[100 = 0]

[[119 108  86 107 107 106  84  97 111  93  96 105 107  93  90 116  92 108
  107 102 133  64  87 114  72  83  99  90  85  69  91  92 104 112 124  76
   86  95  54  94  94  90 103  87 119 112  98  80  86 101]
 [119  97  88 105 107 101  80 103  87 126 127  98 102 118 103 109  87 112
   98  88 129  94  56 109  82  87 102  76 127  95 101  80 111  96 114  90
   94  91  65  83 107  94 123  95 105 112  90 111 102 115]
 [ 96 104 100 104 105  89 100 114 107  69 103  84 103 101  98 107  84 114
  106  88 101 109 113 102  94  91 111  98 105 104  89  91 105  95 105  90
   84  91  89 114  90  84  97  87 111 106 100 106 102 100]
 [133  97  96 103  97 116  60 108 104 126 103 114 109  98  93 104  96  98
   96 107 136  84  70 112  88  89  92  82  91  77  99  88  93  97 113  98
  101 104  44  75 102  97 131 101  97 110  95  93  99 102]
 [113  92 110  90  95 105 155  79 114  76  92  96 103  73  62  97 114  70
   93 126  78  96 114 100 100 115  97 109  73  87 103 126  76 121  90 118
  110  96  88 109  94 119 115 109  80  99 111  90  97  74]
 [128  90 103  99  93 111  75 102  99 127 109 111 104 101  96  98 101  95
   97 106 125  94  70 112  96  95  93  84  96  87 104  95  91  97 105 105
  107 101  59  73 108 106 135 108  90 105  99  96 105 102]
 [ 89  92 115  93  92 101 123 105 106  93  98  96 101  88  75  89 102  76
   93 107  68 125 125  84 113 112  99 107  97 106 108 108  93 102  83 123
  112  98 108 101  95 111 121 107  81  96 105 115 112  90]
 [129 101 100 100  93  94  88  97 109  76 100 101 100  96  94 108 100 111
  110 103 139  89  83 120  89  86 101  88  76  88  87  97  87  99 114  87
   94  89  54  86 102  96 121  99 105 103 105  79 101  93]
 [100  88 111  94  99 109 113 104  89 131 115 101 101 104  90  90 102  82
   83 103  78 119  90  92 110 113  96  99 121 111 115 103  97 100  84 124
  114 105 107  94 105 114 124 112  76 101  97 127 111 100]
 [ 89  97 107  96 105 106 134 101 110  89  97  93 105  86  72  98 101  81
   90 108  68 101 129  90  99 110 103 108  98  95 107 111  96 115  94 113
  101 101 102 113  90 107 104 101  91 103 101 110  99  89]
 [ 94 102 104 100 105  97 129 102 115  68  97  87 104  84  74 104  96  94
   99 104  80  99 132  96  95 101 107 106  92  93  96 106  96 114  99 102
   91  95  91 119  88  97  96  93 102 106 103 102  98  87]
 [ 99  92 121  94  88  88 132 100 107  68  98  91 103  90  85  89  99  87
   95 110  77 137 131  90 119 111 103 111  92 120 101 113  83  98  82 122
  109  96 107 112  93 106 116 109  84  97 110 107 116  78]
 [ 93  95 123  92  86  88 140 100 118  45  80  93 101  79  84  90 108  86
  100 113  78 128 145  97 117 111 104 116  69 111  95 119  76 100  85 118
  105  97 107 113  86 106 111 107  86  93 115  93 111  72]
 [116  99  99 101  94  92  82  95  91 106 104 106  93 113 121 101 105 114
  107  96 134 101  73 114 100  92  97  93  97 108  95  95  93  90 104  94
  102  95  84  84 113 101 112 105 103  95 102  89 104 104]
 [ 91  93 110  94  98  97 137  95 102  92 104  91 102  91  79  94 104  82
   93 109  68 117 114  87 109 114 104 107 106 107 107 112  94 107  86 118
  108 100 115 110  96 110 105 104  83  99 104 113 106  88]
 [124 101  92 104  99 101  75  99  99 105 107 105 104 106 106 109  93 111
  105  98 138  86  68 113  83  87 100  88  99  90  94  88  99  97 117  86
   94  95  61  84 105  93 114  96 111 106  98  90  99 104]
 [ 96  94 117 103  95 109  78 135 124  97  90 103 117  82  75  92  82  84
   91 110  81 123 131  85 110 100 103 100  90  91 102  92  93  88  97 117
  102 115  69 100  74  89 123  98  89 110 104 115 109  87]
 [ 97 103 105 100 100  81 109 104 100  60 106  85  93 106 106 102  95 115
  106  85 100 119 112 103 104  95 112 100 105 121  89  99 100  92  98  96
   91  86 102 113  98  92  97  95 107 100 104 105 109  97]
 [ 90  98 102  99 110  93 127 102 100  85 115  82 102 101  85 105  89 100
   97  90  79 112 115  92  95 102 109 100 121 107 101  99 109 106  97 102
   91  88 107 117  93  96  99  92 101 110  97 120 104  98]
 [122  93 105 101  90  97  73 104  91 113 110 109  97 113 117  96  99 109
  103  95 138 115  65 113 101  91  98  85 104 108  99  89  90  80 104 104
  104  96  68  75 109  99 132 107  98 101 100  97 113 105]
 [109  91 106  98  94 109  86 102  92 136 105 112 101 105 103  91 106  89
   91 108 103 112  77  99 111 105  93  93 107 102 109  99  92  90  94 117
  115 109  93  80 105 111 126 113  84  99 100 106 108 103]
 [ 87 105  98 102 111  94 117 103 112  65 101  87 102  92  82 108  91 103
  104  95  88  92 127 100  89  94 111 104  99  95  93 101 109 112 109  90
   85  90  96 119  88  91  88  87 111 108  98 102  94  95]
 [115  85 117  96  87 103  88 109  94 128 106 109 102 105 103  86 103  87
   95 107 108 132  84  99 118 105  94  93 101 116 107  97  80  83  89 128
  120 106  78  76 107 112 141 118  77  96 104 109 120  97]
 [100  84 121  92  84 102 109 108 102 103 101 102 104  92  93  81  99  78
   90 108  86 139 113  89 120 111  99 104 101 115 109 106  81  88  82 133
  117 104 101  92  97 109 132 115  76  97 106 113 121  85]
 [105  93 103 102  97 112  66 121  92 143 118 106 106 106  85  89  94  92
   93 101  96 115  77  87 108 102  95  85 110  96 112  85 110  89  95 113
  114 110  87  78 103 100 134 109  80 101  91 122 113 109]
 [104 106  95 104 107  94 105 100 109  76 101  91 101  95  88 112  89 108
  106  94 111  89 110 106  85  89 106  98  98  92  90  95 104 107 112  87
   87  88  77 108  92  90  97  88 114 109 100  93  95  95]
 [116  83 119  92  81  99 106 101  93 113 108 106 101 102  98  84 109  84
   92 109 104 137  82  99 119 108  95  93  98 116 109 104  77  83  84 128
  120 100  91  78 106 114 143 119  73  95 107 109 122  89]
 [121  86 119  92  83  99 122  93  99 106 101 104 103  90  81  88 110  74
   91 119  93 120  99  98 114 113  95  97  87 103 108 113  74  99  84 126
  119 100  82  86 104 120 140 117  72  98 108 101 114  81]
 [ 98  88 119  89  84  94 135  98 105  81  94  95  98  91  92  86 112  81
   94 114  78 129 121  95 124 116 100 108  88 117 104 120  78  97  77 126
  116 100 115 101 102 114 116 114  75  89 111 104 115  81]
 [116  85 108  96  96 114  97 106  94 142 116 108 105 102  82  91 100  79
   88 108  99 112  75  95 103 106  93  87 112  97 114  97  94  96  94 122
  116 105  74  79 106 113 139 112  79 105  97 117 111 100]
 [ 97  93 107 101  97 112  77 121  99 131  97 109 107 102 102  90  96  90
   89 104  86 116 101  90 114 106  95  96 105 100 109  93  99  88  91 116
  110 116  98  92  94  99 115 106  87 101  97 117 106 104]
 [126  88 103  97  95 114  72 111  90 142 117 112 102 112 103  95  95  96
   88 101 120 110  65 107 103  97  94  80 114 100 108  88  94  84  98 113
  110 104  69  74 107 103 138 108  84 106  95 117 111 106]
 [ 87 100 104  96 101  95 138  88 106  77  97  87 103  88  84  99 102  88
   97 107  68 105 130  91 103 110 105 112  97 102 104 115  97 116  92 108
   99  98 124 118  96 106  89 101  94  98 104 104  98  87]
 [ 91  85 122  90  88  85 139 103  96  81 109  84  95 100  93  85 102  89
   92 101  71 149 118  92 127 115 108 105 113 133 105 111  83  89  72 131
  113  94 120 110 101 111 117 112  77  94 109 120 122  85]
 [122 104  90 103 103  98  99  82 105  79 103 100 100  96  93 113 101 107
  109 101 133  72  83 116  76  88 102  92  80  82  92 102  97 110 117  82
   92  84  62  95 103  96 102  95 114 104 101  76  90  95]
 [ 98 104 103  99 101  92 121 100 118  49  91  90  99  85  81 107  95 102
  109 100  98  96 128 103  93  95 108 106  81  95  89 107  95 107 104  92
   88  87  89 117  88  92  92  91 111 103 107  89  98  87]
 [130  96  98 101  96 100  81 102  97 105 114 103 103 108 100 107  94 108
  101  98 138  97  68 115  89  88 100  81 102  95  96  91  93  93 112  95
   97  91  55  79 106  97 128 101 101 109  98  96 107 100]
 [ 98 101 107 102  98  81 112 104 107  61 106  85 103  97  91 102  88 107
  104  92  98 123 117 100  99  95 112  99 105 113  91  95  97  96 100 100
   91  88  93 112  90  91 106  95 104 105 104 105 108  88]
 [123  86 119  92  82 102 108  95 101 107  98 110 100  93  92  86 115  82
   96 117 108 118  87 105 116 108  93  94  78 103 104 112  71  93  87 123
  119 101  78  79 106 117 140 118  73  94 110  96 113  84]
 [122  94  97 101  97 107  75 101  89 138 113 110 102 111 107 100 102 101
   95 102 127  97  54 108  95  96  95  83 112  96 104  89  97  91 106 103
  106 104  67  74 111 105 127 105  96 105  95 104 104 107]
 [ 81  99 106  99 109  94 115 113 102  86 110  83 102  99  86  99  85  97
   95  90  71 117 121  87 100 103 111 104 118 108 102  99 108 100  94 106
   92  92 108 119  88  93  99  92 101 108  98 124 106 100]
 [101 101  97 104 104  88  94 108  97  81 115  87 101 110 102 106  85 117
  101  85 113 111 103 107  93  89 111  90 117 109  93  87 106  92 108  94
   88  90  84 103  95  88 108  92 110 110  97 108 106 100]
 [127  91 100  98  97 116  88  97  95 140 108 114 105 101  90  98 103  88
   93 111 116  94  63 103  95 101  91  86 102  86 109  97  91 101 104 109
  110 105  67  75 106 110 133 109  86 106  97 102 102 103]
 [ 93  93 117  94  91  80 142  97 108  54 100  83  99  93  89  94 102  96
  102 101  83 130 128  97 114 107 110 106  97 123  94 112  84  98  88 113
  102  90 113 114  95 102 108 103  91  95 109 104 115  80]]

[ 98  96  97  87  98 106  81 103  95  78  82 109 110 101 102 108  99  86
 108 119 106 100  92  84 113 107 121 122  91 109  91  82  87  79  98  84
  92 110  86] : 25
[ 94 102 104  94  88  91  87 105 114 130  89 103 111  86 162  94 154 103
  84  81  85 107 108  63  71 141  60  68 118  89  90  83 102  63 118 126
 116 119 105] : 4
[ 99 104 116 117 100  91 116  91  88 110  98  62 104  91 112  84 126 123
  76  78  81 100 100  67  89  94  75 113 102  95  98 128  99 122  93 121
 111  86 112] : 29
[103  93 109 112  99  83  98  90  84  93 100  84 106  91  74  92 102 115
 112 103  85 102 100  86  95  74 104 133 104  90  93 120 105 146 100 107
  96  78 109] : 39
[112  78  93 102 104  86  97  85  79  96 107  92 105  92  83 105  79 105
 119 115  88  99  97  94 106  67 119 118 104 103 104 118 114 167  99 107
  88  76 101] : 19
[ 98 100 101  87  83  96  65  98  94  83  82 118 114  92  77 101 111  93
 128 143  95 106  92  74 103 107 127 155  95  90  73  77  96 106 103  68
  92 109 105] : 0
[105  86  96  98  96  92  81  93  88  86  92 104 111  91  73 103  93  99
 129 130  95 103  96  85 106  85 124 142 102  98  90  97 100 133 103  88
  88  90 102] : 15
[ 93 107 106 103 105 103 113 105 105 111  96  88  99  98 142  98 121 102
  72  62 101  99 106  87  93 119  69  70 102 110 106 104  91  65  98 123
 112 106  92] : 14
[100  94  93  89 107 114  91 102  96  77  88 109 105 108  99 113  78  83
  92 109 115  96  94  89 126 107 131 111  86 125 103  86  84  86  89  88
  93 112  83] : 2
[102  80  86  90 116 106  95 101  92  81  94 107 102 106 111 113  74  86
  97 102 113  94  97 109 123  95 124  90  94 126 113  90  93  88  95 106
  87 103  73] : 17
[107  90 102 106  93  85  96  89  84 101  99  86 108  87  93  90 111 114
 107 115  79 106  99  74  93  89  97 128 107  89  91 115 110 145 101 105
  96  87 120] : 5
[101  91  89  81  97 107  78 103 103  94  85 121 109 102 129 114  99  81
  97 117 109 101  97  89 111 126 111  92  98 111  93  71  90  75  99  88
  96 120  86] : 35
[113 112  95  91  86 120 108  99 110 117  97  91 101 107 115  91  97  93
  25  94  84 102 104  47 112 150  85 103  91 111 100 100  97 120  65  94
 118 115 109] : 16
[106  77  93 100 102  85  88  91  89  96 107 102 102  91  79 105  78 103
 133 119  95 102  99 114  99  69 120 107 108  96 100 109 114 143 112 102
  85  82 101] : 13
[ 95 106  99  91 101 106  88 106 101  82  84 108 104 106 114 107 104  87
  85 108 113  99  95  88 115 122 111 110  86 115  96  74  82  51  92  85
 100 119  85] : 21
[106 114 104 108  96 108 120  98 101 114 111  84  94 104  91  87 100 112
  62  83  89 100 102  89  98 106  84  97  99  97 106 121 107 129  85 105
 115  95 115] : 30
[100 103 111 111  91  85 102  92  89 106  98  81 108  87  95  85 128 121
 107  98  77 105  98  71  87  91  84 125 108  84  86 118 105 133 104 108
 105  86 117] : 42
[ 96 107  98  87  98 111  93 106 106  94  83 107 107 101 129 104 115  88
  75  96 107 100 101  77 105 135  96  91  95 110  95  80  87  58  95  96
 104 123  87] : 10
[ 96 117 107  98  98 105 108 108 108 110  90  91 104  99 136  94 132 101
  60  77 104 100 102  75  94 132  74  83  99 104  97  93  90  52  96 109
 115 114  97] : 9
[105  86  93  97 104  95 114  99 110 128 111  97  98  94 154 101 103 101
  69  71  97 101 112  95  87 115  65  44 116 106 115 108 112 105 106 136
 108 100 103] : 28
[103  86  95 100 122 105 126  97  98 109 107  82  97 103 151 109  93  98
  60  55 105  93 106  97 103 102  76  42 107 127 127 119  98  89  95 145
 104  98  83] : 33
[102  95  93  94 113 109  95  97  85  69  88  98 105 106  88 112  77  89
  97 109 111  95  92  90 128  90 128 124  87 126 107 104  89  97  91  98
  86  99  79] : 41
[108  72  89  87  92  86  69  90  90  90  92 118 115  87  98 108  90  93
 130 139  90 106  97  81 104 105 124 124 109  96  86  86 109 138 112  92
  84  98 101] : 7
[111  83  98 109 105  88 115  86  92 124 112  82  99  90 130  95  98 114
  84  75  80 101 108  85  88  89  78  76 115  99 113 130 116 152 101 139
 104  80 104] : 26
[104  90  87  88 106 106 111 100 110 119 101  98  99  98 148 105  99  98
  64  78  97  99 107  80 101 125  76  54 109 123 119 102 104  92  95 125
 106 111  83] : 11
[106 101 107 111  94  90 113  92  97 115 110  78  97  96  96  89 109 118
  90  84  81 101 103  92  89  87  81  99 106  90 103 123 113 135  98 123
 106  83 114] : 20
[ 98  87  97  89  96  88  57  96  88  89  86 118 113  88  94 107 110  96
 146 136 100 106  95  87  99 102 120 131 105  92  82  81 100 105 112  86
  91 100  98] : 34
[ 94 107 102  95 103 105 104 109 111 110  95 105  97 100 135 101 118  95
  84  77 110  99 106  95  96 125  77  70 104 108 104  92  94  50 103 107
 109 119  92] : 32
[106  98 109 115 103  90 111  88  81  95 103  74 103  97  84  85 106 117
  93  98  83 101  97  76  98  75  98 125 100  97 102 132 103 153  95 116
 102  76 113] : 31
[103  80  87  88 114 104 105 101  99 104  99 104 104 101 148 114  83  88
  77  81 108  98 105  95 111 116  90  58 103 125 114  92  97  79 102 124
  98 111  74] : 43
[111  94  96 103 105 102 121  94 101 129 111  80  96 101 140  95  99 105
  58  70  89 100 109  75  97 107  69  67 107 111 118 122 112 127  87 127
 110  94 100] : 23
[106  80  98 100 101  89  85  88  80  82  89  95 111  90  86 101  94 105
 120 124  91 101  95  74 110  81 118 138 100 103  92 105  99 140 103 101
  89  84  98] : 36
[103 114 117 119 100  99 121  93  87 102 106  65  96 102  91  84 104 120
  82  81  86  99  99  87  99 112  89 124  96  98 105 133 102 140  87 107
 107  79 114] : 24
[102 105 103 103 101 103 119 101 106 114 103  83  97  99 156  93 115 104
  60  68  95  99 106  88  94 118  70  73 105 106 108 109  99  88  92 117
 114 104 100] : 6
[ 90 108 106  99 114 113 107 105  91  77  82  90 102 108 121 104 107  98
  82  80 117  93  98  86 117 103 106 102  84 125 105  99  72  49  89 106
 102 110  77] : 18
[ 97  96 110 111 110  94  98  93  72  65  86  80 109  98  70  97  99 111
 123 106 101  97  89  81 114  68 127 161  86 107  94 117  86 114  97 100
  91  81  96] : 1
[107  97 103 104  85  88  83  94  87  94  94  94 110  91  76  90 109 109
 110 130  78 107  95  63  96  98 105 146 104  85  83 105 109 155  98  88
 101  90 119] : 3
[ 96 112 105  99 113 119 108 104  98  85  87  86 100 113 123 103 103  99
  63  77 117  93  98  87 117 111 103  96  85 130 110  95  76  56  81 103
 105 111  83] : 40
[103  86  90  90 110 110  96  99  94  83  89 103 103 105 117 112  80  83
  88  96 106  96  99  83 122 111 115  96  92 128 108  90  91  83  90 103
  95 109  72] : 37
[107  87 101 100  96  86 107  91 100 125  95  85 106  83 146  90 118 113
  81  74  77 103 107  70  78 109  61  74 120  95 101 116 115 125 106 137
 110  94 108] : 27
[110  81  97 101  95  83 100  88  94 129 108  92 106  84 133  93 109 112
  94  89  76 106 108  81  79 105  73  72 123  87  98 115 121 150 110 131
 104  88 114] : 38
[109  87  80  81  97 103  99 101 116 133 103 118 103  96 161 110  95  86
  62  89  95 104 111  86  98 139  80  44 116 109 109  86 112  92 100 119
 106 117  92] : 12
[ 96 109 116 121 108  98 130  98  93 109 103  65  96  98 120  85 127 121
  67  62  93  97 103  86  87  93  71  84 102 106 111 126  96  89  95 130
 115  88 101] : 8
[112  88  99 108  97  88 116  88  94 119 111  67 100  93 112  94  93 114
  79  82  81 101 106  81  96  88  84  86 110 100 110 130 115 154  96 127
 105  83 107] : 22
